Below is a small trained network, with its code and all its weights. Each question gives an input and a class and asks what happens when units are switched off, that is, made to give their printed mean instead of their output.

import numpy as np


def w(rows, s, z=0):
    codes = np.array(rows[::2]) - 128.0
    scale = np.full(codes.shape[1], s)
    scale[-1] = z or s
    return codes * scale


def norm(h):
    return h / np.sqrt((h * h).mean(-1, keepdims=True) + 1e-5)


def f(y):
    return y / 2 * (1 + np.tanh(0.7978845608 * (y + 0.044715 * y**3)))


def log_softmax(a):
    a = a - a.max(-1, keepdims=True)
    return a - np.log(np.exp(a).sum(-1, keepdims=True))


def net(x, mask):
    res = np.array(x, float).reshape(1, 4) / 4 @ E
    u = 0
    for l in range(3):
        y = f(norm(res) @ A[l][:, :-1].T + A[l][:, -1])
        res = res + np.where(mask[u : u + 4], y, B[l][:, -1]) @ B[l][:, :-1]
        u += 4
    return log_softmax(norm(res)[-1] @ U[:, :-1].T + U[:, -1])


A, B = {}, {}
E = w([
[75,204,191,225,171,85,110],'x0',
[110,104,146,128,115,50,198],'x1',
[5,80,99,113,94,151,96],'x2',
[143,172,180,82,24,118,128],'x3',
],0.0028)
A[0] = w([
[139,209,129,22,21,85,103,7],'0.n0',
[60,115,86,141,68,89,90,126],'0.n1',
[100,70,144,121,125,26,244,22],'0.n2',
[255,139,123,148,112,97,137,57],'0.n3',
],0.0048,0.0019)
B[0] = w([
[155,26,167,221,136,141,88,249],'0.n0',
[145,163,169,73,191,133,170,208],'0.n1',
[159,190,58,105,45,28,2,239],'0.n2',
[95,157,161,70,203,153,202,220],'0.n3',
],0.0061,0.0016)
A[1] = w([
[160,205,72,58,120,183,36,4],'1.n0',
[142,80,32,83,49,155,200,34],'1.n1',
[150,2,51,158,194,97,117,56],'1.n2',
[3,72,127,79,95,124,84,102],'1.n3',
],0.0067,0.0021)
B[1] = w([
[142,148,118,180,112,159,100,163],'1.n0',
[138,135,255,103,156,139,37,192],'1.n1',
[132,99,89,198,158,101,104,212],'1.n2',
[135,163,101,72,145,162,241,252],'1.n3',
],0.0083,0.0027)
A[2] = w([
[33,200,169,185,117,106,137,10],'2.n0',
[254,163,140,152,138,99,165,58],'2.n1',
[148,159,100,201,104,253,116,2],'2.n2',
[134,137,203,156,12,163,169,56],'2.n3',
],0.0079,0.0017)
B[2] = w([
[198,43,179,74,124,182,58,220],'2.n0',
[59,124,98,86,99,187,183,254],'2.n1',
[121,137,131,86,44,1,147,231],'2.n2',
[89,148,37,219,240,91,99,230],'2.n3',
],0.0082,0.0026)
U = w([
[99,153,121,50,157,209,251,199],'0',
[170,70,235,99,152,174,19,112],'1',
[87,108,49,255,196,107,108,163],'2',
[136,166,101,98,7,23,106,129],'3',
[164,129,128,170,84,160,131,1],'4',
],0.0076,0.002)

Each question gives the input, the list of numbers given to net, and the class t.
The units are the neurons (one row each of A and B). Each row of codes is followed by its name. A weight is (code - 128) times the scale printed after its matrix; where a second scale follows, it is the last column's (A, B and U).
mask holds one flag per neuron, layer by layer. A switched-off neuron (its flag False) gives its mean, the last column of its row in B, instead of its output. The means were averaged over made-up inputs and are rounded, as every weight is.
A unit's drop is (log p(t) with every unit on - log p(t) with that unit switched off) / (log p(t) with every unit on - log p(t) with every unit switched off).
The circuit of an input: a set's keep is (log p(t) with only the set's units on - log p(t) with every unit switched off) / (log p(t) with every unit on - log p(t) with every unit switched off). Starting from all 12 units, units are removed one at a time, each time the one whose removal leaves the highest keep (on an exact tie, the one counted first), for as long as the keep stays at least 0.8.
circuit, biggest first: the units of the circuit, biggest drop first
unit that matters most: the unit with the biggest drop
top k neurons: the k neurons with the biggest drops, biggest first
k most important neurons of layer l: the k neurons of layer l with the biggest drops, biggest first
input [7,3,1,-2], class 1: circuit, biggest first	2.n0
input [-5,7,-5,-3], class 3: top 3 neurons	0.n2; 1.n3; 0.n1
input [6,-5,-4,1], class 1: top 3 neurons	2.n0; 1.n3; 0.n2
input [6,-5,-7,7], class 0: top 2 neurons	2.n1; 0.n3
input [6,4,-7,6], class 0: top 3 neurons	2.n1; 0.n3; 1.n1
input [-6,-3,2,7], class 2: circuit, biggest first	0.n0; 2.n3
input [8,6,-4,-4], class 1: top 2 neurons	2.n0; 1.n3
input [8,-6,1,0], class 1: top 2 neurons	2.n0; 0.n2
input [7,6,-6,-5], class 1: circuit, biggest first	2.n0; 2.n3
input [-8,-4,-4,-6], class 1: top 4 neurons	1.n1; 0.n0; 2.n3; 1.n3
input [-2,-5,-7,6], class 0: top 2 neurons	0.n3; 2.n1
input [-7,2,-6,-6], class 1: top 3 neurons	1.n1; 1.n3; 0.n1
input [3,-8,6,-6], class 3: top 3 neurons	2.n2; 0.n3; 0.n0
input [5,0,8,3], class 0: unit that matters most	1.n3
input [7,7,-7,0], class 0: top 3 neurons	2.n1; 1.n1; 2.n2
input [5,-4,2,6], class 2: 2 most important neurons of layer 1	1.n2; 1.n1
input [-3,-7,-4,8], class 2: circuit, biggest first	2.n3; 0.n0
input [6,-6,-4,7], class 2: 3 most important neurons of layer 0	0.n2; 0.n0; 0.n1
input [7,-7,-7,2], class 0: 2 most important neurons of layer 1	1.n1; 1.n2
input [5,7,3,-4], class 3: most important neuron of layer 2	2.n3
input [3,6,-8,2], class 0: 2 most important neurons of layer 2	2.n1; 2.n2
